X =
[[122 128 113 120 124 111 150 126 123 137 112]
 [137 135 136 134 134 138 115 132 135 133 134]
 [132 128 132 136 134 130 116 130 134 132 135]]
Indices start at 1.
row 1 col 1: 122
row 3 col 5: 134
row 1 col 2: 128
row 2 col 2: 135
row 3 col 11: 135
row 3 col 9: 134
row 1 col 4: 120
row 2 col 8: 132
row 1 col 11: 112
row 2 col 7: 115

arr = [[139, 126, 127, 132, 120, 132, 116], [116, 147, 119, 130, 148, 105, 124], [146, 120, 129, 131, 112, 140, 116], [123, 131, 127, 127, 133, 124, 131], [134, 148, 114, 137, 139, 105, 100], [117, 146, 118, 131, 147, 105, 122], [143, 134, 121, 135, 122, 123, 104], [149, 119, 129, 132, 108, 141, 112], [139, 127, 127, 132, 120, 131, 117]]
Rows and columns are counted from 1.
row 1 col 1	139
row 2 col 7	124
row 2 col 4	130
row 6 col 2	146
row 8 col 7	112
row 5 col 7	100
row 5 col 4	137
row 6 col 6	105
row 9 col 2	127
row 6 col 4	131
row 4 col 2	131
row 8 col 4	132
row 7 col 6	123
row 2 col 2	147
row 9 col 6	131
row 2 col 6	105
row 1 col 4	132
row 9 col 3	127
row 7 col 1	143
row 1 col 7	116
row 3 col 1	146
row 7 col 7	104
row 6 col 1	117
row 3 col 7	116
row 5 col 1	134
row 5 col 6	105
row 8 col 1	149
row 9 col 4	132
row 1 col 6	132
row 7 col 4	135

W =
[[112 119  99 114]
 [127 126 117 124]]
Indices start at 1.
(1, 1): 112
(2, 1): 127
(1, 4): 114

grid =
[[109 132 130 144 112 133 152 131 128]
 [113 142 142 152 116 126 121 139 135]
 [157 130 126 130 114 124 111 138 127]
 [147 123 126 111 143 123 104 126 130]
 [136 122 134 140 112 147 143 116 115]
 [109 132 130 144 113 133 153 130 127]
 [130 128 146 129 144 139 105 112 125]
 [108 130 130 145 113 134 152 130 127]
 [157 130 125 130 116 124 111 138 127]]
Rows and columns are counted from 1.
row 1 col 1 = 109
row 8 col 9 = 127
row 3 col 1 = 157
row 5 col 7 = 143
row 4 col 7 = 104
row 2 col 9 = 135
row 8 col 6 = 134
row 7 col 7 = 105
row 4 col 2 = 123
row 9 col 8 = 138
row 7 col 9 = 125
row 4 col 1 = 147
row 1 col 4 = 144
row 4 col 6 = 123
row 6 col 3 = 130
row 9 col 9 = 127
row 7 col 2 = 128
row 5 col 9 = 115
row 1 col 7 = 152
row 3 col 6 = 124
row 6 col 9 = 127
row 9 col 6 = 124
row 4 col 9 = 130
row 7 col 3 = 146
row 1 col 6 = 133

m =
[[138 125 125 114 131 140]
 [106 128 141 141 132 146]
 [106 123 142 118 142 115]]
Indices start at 1.
(1, 1)	138
(2, 3)	141
(1, 6)	140
(2, 1)	106
(2, 5)	132
(3, 3)	142

M =
[[123 138 136 121 122 134 123 136 135 125 128 122 129]
 [124 137 134 122 124 133 124 134 134 125 128 123 129]
 [126 127 123 129 130 126 129 126 126 130 129 131 127]
 [128 127 127 128 128 128 128 127 127 129 129 129 128]
 [128 131 132 126 126 130 126 131 131 126 128 125 129]
 [122 126 119 129 131 126 130 125 125 132 130 134 125]
 [122 127 118 128 131 125 130 125 125 133 130 134 125]
 [128 128 128 128 128 128 128 128 127 129 129 129 128]
 [121 140 135 120 122 136 123 136 137 125 128 123 129]
 [121 141 136 121 122 135 123 136 136 125 129 122 129]
 [108 131 105 124 133 126 130 123 124 139 135 141 122]
 [122 127 118 128 131 125 130 124 125 132 131 134 126]
 [115 146 136 117 121 138 121 139 140 125 129 121 128]
 [115 129 112 127 132 125 130 123 124 135 133 138 123]
 [128 129 129 128 127 129 127 129 128 127 128 127 128]]
Rows and columns are counted from 1.
(1, 1) -> 123
(6, 9) -> 125
(15, 9) -> 128
(11, 13) -> 122
(6, 13) -> 125
(4, 4) -> 128
(9, 6) -> 136
(11, 12) -> 141
(13, 1) -> 115
(7, 6) -> 125
(10, 8) -> 136
(11, 11) -> 135
(4, 12) -> 129
(3, 6) -> 126
(6, 6) -> 126
(5, 13) -> 129
(13, 8) -> 139
(12, 1) -> 122
(8, 6) -> 128
(9, 12) -> 123
(13, 4) -> 117
(13, 5) -> 121
(3, 9) -> 126
(1, 7) -> 123
(7, 1) -> 122
(15, 2) -> 129
(7, 11) -> 130
(10, 5) -> 122
(9, 7) -> 123
(9, 2) -> 140
(11, 4) -> 124
(12, 13) -> 126
(12, 8) -> 124
(5, 6) -> 130
(4, 13) -> 128
(10, 10) -> 125
(13, 7) -> 121

B =
[[121 122 102 111 102 121 101 121 101 135]
 [122 123 100 111 101 120  99 122  99 132]]
Indices start at 1.
(1, 1) => 121
(1, 6) => 121
(2, 3) => 100
(1, 10) => 135
(1, 5) => 102
(2, 6) => 120
(2, 7) => 99
(2, 2) => 123

a =
[[125, 137, 131, 124],
 [128, 128, 126, 128],
 [126, 131, 136, 126],
 [125, 133, 135, 125],
 [135, 107, 130, 138],
 [136, 106, 130, 138],
 [125, 136, 131, 124],
 [125, 135, 131, 124],
 [135, 106, 130, 138],
 [128, 129, 127, 128],
 [135, 107, 129, 138]]
Rows and columns are counted from 1.
row 1 col 1 => 125
row 5 col 2 => 107
row 6 col 2 => 106
row 10 col 4 => 128
row 9 col 1 => 135
row 10 col 2 => 129
row 2 col 1 => 128
row 7 col 4 => 124
row 4 col 3 => 135
row 7 col 2 => 136
row 8 col 2 => 135
row 9 col 3 => 130
row 11 col 1 => 135
row 1 col 3 => 131
row 9 col 2 => 106
row 8 col 3 => 131
row 3 col 2 => 131
row 5 col 1 => 135
row 4 col 1 => 125
row 9 col 4 => 138

A =
[[134, 120, 126, 120, 125, 116, 135, 132, 132, 120, 119, 116, 116, 120],
 [136, 136, 126, 115, 125, 109, 135, 128, 126, 136, 136, 109, 109, 137],
 [135, 121, 126, 120, 125, 116, 135, 132, 131, 121, 120, 116, 115, 121],
 [133, 120, 130, 121, 124, 119, 134, 138, 137, 119, 119, 119, 119, 120],
 [134, 125, 130, 119, 124, 116, 134, 136, 135, 125, 124, 116, 116, 125],
 [133, 111, 125, 124, 125, 121, 135, 134, 134, 110, 109, 120, 119, 110],
 [135, 134, 129, 116, 124, 112, 134, 133, 131, 134, 134, 112, 112, 135],
 [133, 110, 126, 124, 125, 122, 135, 135, 136, 109, 108, 121, 121, 109],
 [134, 114, 126, 123, 125, 119, 135, 134, 134, 113, 112, 119, 119, 114],
 [135, 122, 125, 120, 125, 116, 135, 131, 131, 121, 121, 115, 115, 122],
 [133, 106, 124, 125, 126, 122, 135, 133, 134, 105, 104, 122, 121, 105],
 [138, 145, 125, 111, 125, 105, 135, 125, 122, 145, 146, 105, 105, 146]]
Indices start at 1.
(1, 1) = 134
(10, 8) = 131
(9, 2) = 114
(3, 2) = 121
(3, 7) = 135
(10, 1) = 135
(12, 1) = 138
(8, 3) = 126
(8, 2) = 110
(11, 12) = 122
(10, 12) = 115
(7, 5) = 124
(1, 2) = 120
(10, 4) = 120
(3, 12) = 116
(9, 14) = 114
(3, 4) = 120
(4, 6) = 119
(11, 14) = 105
(8, 7) = 135
(4, 4) = 121
(10, 14) = 122
(2, 7) = 135
(6, 4) = 124
(8, 1) = 133
(8, 10) = 109
(10, 9) = 131
(4, 12) = 119
(6, 11) = 109
(12, 14) = 146
(12, 9) = 122
(6, 13) = 119
(9, 5) = 125
(4, 1) = 133
